Here is a tiny trained network, its code and every weight. The questions are about switching its units off for an input and a class, where a switched-off unit gives its printed mean instead of its output.

import numpy as np


def w(rows, s, z=0):
    codes = np.array(rows[::2]) - 128.0
    scale = np.full(codes.shape[1], s)
    scale[-1] = z or s
    return codes * scale


def f(y):
    return np.maximum(y, 0)


def log_softmax(a):
    a = a - a.max(-1, keepdims=True)
    return a - np.log(np.exp(a).sum(-1, keepdims=True))


def net(x, mask):
    res = np.array(x, float).reshape(1, 7) / 4 @ E
    y = f(res @ A[0][:, :-1].T + A[0][:, -1])
    res = res + np.where(mask, y, B[0][:, -1]) @ B[0][:, :-1]
    return log_softmax(res[-1] @ U[:, :-1].T + U[:, -1])


A, B = {}, {}
E = w([
[123,195,85,22,52,70,160,151,92,73],'x0',
[146,191,109,143,88,116,105,72,33,203],'x1',
[190,124,88,1,115,181,134,96,159,144],'x2',
[109,88,197,199,225,122,147,132,143,152],'x3',
[148,129,183,121,95,133,172,43,51,205],'x4',
[175,140,120,179,107,182,70,144,142,163],'x5',
[67,109,150,128,151,42,164,54,54,165],'x6',
],0.0097)
A[0] = w([
[125,143,158,95,112,69,152,103,8,151,123],'N0',
[115,136,123,88,97,58,124,107,90,141,137],'N1',
[138,146,162,151,148,135,145,90,125,119,10],'N2',
[101,59,173,206,195,76,134,102,115,118,149],'N3',
[149,113,137,159,149,174,106,134,164,161,255],'N4',
[115,113,121,23,124,83,121,159,157,44,161],'N5',
],0.019,0.0036)
B[0] = w([
[102,161,132,117,114,74,136,19,41,134,253],'N0',
[155,136,123,59,126,139,195,29,126,121,211],'N1',
[89,161,108,232,66,64,60,176,138,112,154],'N2',
[146,86,166,212,177,118,218,165,173,255,250],'N3',
[122,139,199,130,118,173,22,198,72,170,198],'N4',
[122,117,40,97,134,106,168,179,201,15,239],'N5',
],0.0093,0.025)
U = w([
[87,169,124,74,115,42,184,34,71,111,255],'0',
[68,62,189,191,212,73,184,176,183,170,40],'1',
[185,142,153,70,108,223,2,179,125,93,64],'2',
[102,118,60,67,143,83,172,162,213,31,111],'3',
],0.0076,0.0028)

Each question gives the input, the list of numbers given to net, and the class t.
The units are the neurons (one row each of A and B). Each row of codes is followed by its name. A weight is (code - 128) times the scale printed after its matrix; where a second scale follows, it is the last column's (A, B and U).
mask holds one flag per neuron, in row order. A switched-off neuron (its flag False) gives its mean, the last column of its row in B, instead of its output. The means were averaged over made-up inputs and are rounded, as every weight is.
A unit's drop is (log p(t) with every unit on - log p(t) with that unit switched off) / (log p(t) with every unit on - log p(t) with every unit switched off).
The circuit of an input: a set's keep is (log p(t) with only the set's units on - log p(t) with every unit switched off) / (log p(t) with every unit on - log p(t) with every unit switched off). Starting from all 6 units, units are removed one at a time, each time the one whose removal leaves the highest keep (on an exact tie, the one counted first), for as long as the keep stays at least 0.8.
circuit, biggest first: the units of the circuit, biggest drop first
unit that matters most: the unit with the biggest drop
k most important neurons: the k neurons with the biggest drops, biggest first
drop of u: that unit's drop, to one decimal
input [-3,4,-3,-2,-2,0,1], class 1: unit that matters most => N0
input [8,-3,-5,-7,7,-3,-6], class 3: 2 most important neurons => N5, N4
input [0,0,-3,-3,-1,-4,-3], class 3: circuit, biggest first => N3, N0
input [-4,7,5,-3,4,-6,-8], class 2: circuit, biggest first => N0, N3
input [-4,-3,-2,-2,-7,8,1], class 2: 2 most important neurons => N4, N3
input [7,-8,-7,-5,4,5,2], class 3: 2 most important neurons => N5, N0
input [-6,-6,-5,-5,-8,1,-8], class 2: drop of N4 => 0.5
input [5,-7,-8,4,-8,4,-6], class 3: drop of N5 => 2.1
input [-8,-4,-8,-6,-5,0,-8], class 2: drop of N4 => 0.8
input [2,-1,-4,-1,4,2,-5], class 2: 2 most important neurons => N3, N0
